Below is a small trained network, with its code and all its weights. Each question gives an input and a target symbol and asks what happens when units are switched off, that is, made to give their printed mean instead of their output.

import numpy as np


def w(rows, s, z=0):
    codes = np.array(rows[::2]) - 128.0
    scale = np.full(codes.shape[1], s)
    scale[-1] = z or s
    return codes * scale


def f(y):
    return y / 2 * (1 + np.tanh(0.7978845608 * (y + 0.044715 * y**3)))


def softmax(a):
    e = np.exp(a - a.max(-1, keepdims=True))
    return e / e.sum(-1, keepdims=True)


def log_softmax(a):
    a = a - a.max(-1, keepdims=True)
    return a - np.log(np.exp(a).sum(-1, keepdims=True))


def net(x, mask):
    ids = ['αβγεζηθλμξπστψω'.index(c) for c in x.split()]
    T = len(ids)
    res = E[ids] + P[:T]
    u = 0
    for l in range(2):
        q, k, v = (res @ M[l].T for M in (Q, K, V))
        z = softmax(np.where(np.tri(T) > 0, q @ k.T / 4**0.5, -1e9)) @ v
        res = res + np.where(mask[u], z, O[l][:, -1]) @ O[l][:, :-1]
        u += 1
        y = f(res @ A[l][:, :-1].T + A[l][:, -1])
        res = res + np.where(mask[u : u + 4], y, B[l][:, -1]) @ B[l][:, :-1]
        u += 4
    return log_softmax(res[-1] @ U[:, :-1].T + U[:, -1])


Q, K, V, O, A, B = {}, {}, {}, {}, {}, {}
E = w([
[167,145,77,150,66,136],'α',
[104,143,183,37,204,86],'β',
[155,174,125,107,213,134],'γ',
[181,153,141,90,173,108],'ε',
[147,137,45,184,125,188],'ζ',
[224,148,90,126,135,139],'η',
[15,29,149,139,21,116],'θ',
[81,117,66,183,30,158],'λ',
[181,173,95,178,203,162],'μ',
[105,199,163,162,239,123],'ξ',
[169,107,16,114,8,179],'π',
[126,170,139,227,172,137],'σ',
[156,159,173,150,137,92],'τ',
[115,176,189,107,198,83],'ψ',
[165,127,184,54,117,76],'ω',
],0.015)
P = w([
[153,134,97,137,137,148],'0',
[135,121,103,173,131,87],'1',
[189,71,113,200,123,110],'2',
[188,60,118,168,124,160],'3',
[95,162,162,79,103,207],'4',
[56,176,81,70,113,110],'5',
[100,137,45,138,115,52],'6',
[179,34,167,234,109,86],'7',
[167,101,216,158,93,183],'8',
[103,197,192,75,72,199],'9',
[1,206,69,20,111,154],'10',
[100,89,110,87,86,75],'11',
],0.016)
Q[0] = w([
[157,149,3,138,51,83],'L0H0',
[205,141,149,108,69,254],'L0H0',
[251,200,156,101,212,87],'L0H0',
[180,13,243,61,150,131],'L0H0',
],0.0069)
K[0] = w([
[187,119,76,95,92,103],'L0H0',
[211,157,170,114,94,254],'L0H0',
[156,232,111,128,191,108],'L0H0',
[163,75,151,93,105,113],'L0H0',
],0.0087)
V[0] = w([
[251,163,174,153,84,252],'L0H0',
[210,146,91,130,61,195],'L0H0',
[78,94,114,106,132,243],'L0H0',
[48,57,53,223,226,68],'L0H0',
],0.0034)
O[0] = w([
[3,50,212,115,219,162,169],'L0H0',
[71,32,150,99,168,124,172],'L0H0',
[211,231,49,124,172,180,8],'L0H0',
[153,184,153,162,168,81,47],'L0H0',
],0.0069,0.0012)
A[0] = w([
[83,198,85,76,97,117,177],'L0N0',
[155,144,181,76,249,66,115],'L0N1',
[149,70,99,88,127,108,252],'L0N2',
[89,128,159,156,88,112,188],'L0N3',
],0.011,0.0037)
B[0] = w([
[116,163,156,123,187,113,253],'L0N0',
[189,132,48,163,1,183,211],'L0N1',
[110,109,150,140,160,79,217],'L0N2',
[174,163,162,96,119,139,196],'L0N3',
],0.0092,0.0065)
Q[1] = w([
[234,26,119,188,77,80],'L1H0',
[103,179,48,100,161,4],'L1H0',
[206,79,153,182,94,212],'L1H0',
[149,84,79,218,97,2],'L1H0',
],0.0099)
K[1] = w([
[117,147,168,69,133,178],'L1H0',
[163,46,170,146,117,139],'L1H0',
[65,151,112,54,160,118],'L1H0',
[146,111,161,121,127,248],'L1H0',
],0.017)
V[1] = w([
[212,99,189,95,124,59],'L1H0',
[154,79,133,134,251,170],'L1H0',
[49,148,158,237,142,111],'L1H0',
[72,41,133,64,118,76],'L1H0',
],0.013)
O[1] = w([
[131,111,171,209,85,133,254],'L1H0',
[154,118,168,65,126,218,54],'L1H0',
[251,6,96,63,113,91,93],'L1H0',
[43,22,118,142,144,126,106],'L1H0',
],0.014,0.0073)
A[1] = w([
[97,119,208,75,112,54,76],'L1N0',
[84,202,211,96,185,255,211],'L1N1',
[183,112,31,46,184,63,118],'L1N2',
[202,140,117,210,198,123,254],'L1N3',
],0.0066,0.0081)
B[1] = w([
[167,98,141,135,254,133,152],'L1N0',
[109,87,134,86,91,163,205],'L1N1',
[100,79,89,19,138,82,198],'L1N2',
[95,135,131,86,52,68,251],'L1N3',
],0.011)
U = w([
[153,92,254,95,184,62,194],'α',
[81,189,101,107,214,94,45],'β',
[148,204,159,97,191,171,145],'γ',
[108,83,94,98,28,116,220],'ε',
[126,104,120,76,173,142,71],'ζ',
[170,64,175,116,96,196,53],'η',
[189,59,13,202,160,58,73],'θ',
[86,117,72,86,185,76,5],'λ',
[194,123,134,98,119,172,68],'μ',
[155,155,118,94,158,83,1],'ξ',
[83,108,96,100,222,144,128],'π',
[217,64,101,118,103,117,35],'σ',
[184,73,174,130,71,96,232],'τ',
[199,177,105,170,187,88,111],'ψ',
[102,96,150,169,134,125,91],'ω',
],0.008,0.0089)

Each question gives the input, a string of symbols that net reads in full, and the target symbol t.
The units are the heads (4 rows each of Q, K, V and O) and the neurons (one row each of A and B). Each row of codes is followed by its name. A weight is (code - 128) times the scale printed after its matrix; where a second scale follows, it is the last column's (O, A, B and U).
mask holds one flag per unit, layer by layer, with each layer's heads first. A switched-off unit (its flag False) gives its mean, the last column of its rows in O or B, instead of its output. The means were averaged over made-up inputs and are rounded, as every weight is.
A unit's drop is (log p(t) with every unit on - log p(t) with that unit switched off) / (log p(t) with every unit on - log p(t) with every unit switched off).
The circuit of an input: a set's keep is (log p(t) with only the set's units on - log p(t) with every unit switched off) / (log p(t) with every unit on - log p(t) with every unit switched off). Starting from all 10 units, units are removed one at a time, each time the one whose removal leaves the highest keep (on an exact tie, the one counted first), for as long as the keep stays at least 0.8.
units of the circuit, in order: the units of the circuit, biggest drop first
k most important neurons: the k neurons with the biggest drops, biggest first
top k neurons in layer l: the k neurons of layer l with the biggest drops, biggest first
input ω ω ε, target ω: units of the circuit, in order => [L1H0]
input τ τ ω ψ θ σ, target ω: units of the circuit, in order => [L1H0 L0N0]
input π ω ψ λ ψ ω ε, target λ: units of the circuit, in order => [L1H0 L1N2]
input θ ω σ ξ γ ε η ω τ θ τ, target ω: top 2 neurons in layer 0 => [L0N1 L0N2]
input γ λ η τ ω ω α, target τ: units of the circuit, in order => [L1H0 L0N1]
input ω θ μ η η η σ γ, target η: 4 most important neurons => [L0N1 L1N1 L1N2 L1N3]
input π ω ζ ω, target π: units of the circuit, in order => [L1H0 L0H0]
input ω θ π ω ω μ, target π: units of the circuit, in order => [L1H0 L0H0 L0N3 L0N1]
input η θ θ θ ω ω ψ ζ τ ξ ω γ, target τ: units of the circuit, in order => [L1H0 L0H0]
input ω ω σ ψ σ ω ξ, target ψ: units of the circuit, in order => [L0N1 L0H0 L1H0]
input θ ω ξ θ τ ω ψ γ τ γ, target ψ: 2 most important neurons => [L0N1 L1N1]
input τ ω τ λ ω ζ ε ω ω, target ζ: top 2 neurons in layer 1 => [L1N2 L1N3]
input σ ε ω ξ τ γ ε η ω θ ω μ, target ω: top 3 neurons in layer 0 => [L0N0 L0N1 L0N3]
input ω μ τ β ψ σ, target τ: most important neuron => [L1N2]
input σ ψ θ λ η, target ψ: units of the circuit, in order => [L1H0 L0N1 L0H0]
input ω α ω λ τ ξ τ, target λ: top 2 neurons in layer 0 => [L0N0 L0N2]
input π γ ξ η, target π: units of the circuit, in order => [L1H0 L0H0 L0N1]
input θ θ η ω ω θ ω, target α: top 2 neurons in layer 0 => [L0N2 L0N0]
input τ ζ θ ξ ω ω γ ζ π, target ω: units of the circuit, in order => [L1H0 L1N3]
input ω σ ψ ζ ω λ, target ψ: top 2 neurons in layer 0 => [L0N1 L0N0]
input τ θ ψ β ω τ τ ω ξ, target ε: units of the circuit, in order => [L1N3 L0N1]
input γ ψ ω τ, target γ: top 2 neurons in layer 0 => [L0N1 L0N2]
input τ ω ω η ω τ λ η τ μ ξ λ, target τ: most important neuron => [L0N1]
input σ ω ω θ π ω ξ, target θ: 2 most important neurons => [L0N0 L1N1]
input ξ λ π θ ω ω ζ, target θ: 4 most important neurons => [L1N1 L0N2 L0N0 L0N3]
input θ ω σ ω σ γ ω, target α: top 3 neurons in layer 0 => [L0N2 L0N3 L0N0]
input ω σ τ τ λ α ξ τ θ ψ π μ, target θ: top neuron in layer 0 => [L0N0]
input τ η σ θ σ η ω ω, target σ: 2 most important neurons => [L0N1 L1N2]
input ω τ τ τ, target ω: 3 most important neurons => [L0N0 L1N2 L0N1]
input ω τ ψ τ σ σ ω, target τ: 2 most important neurons => [L1N2 L0N1]
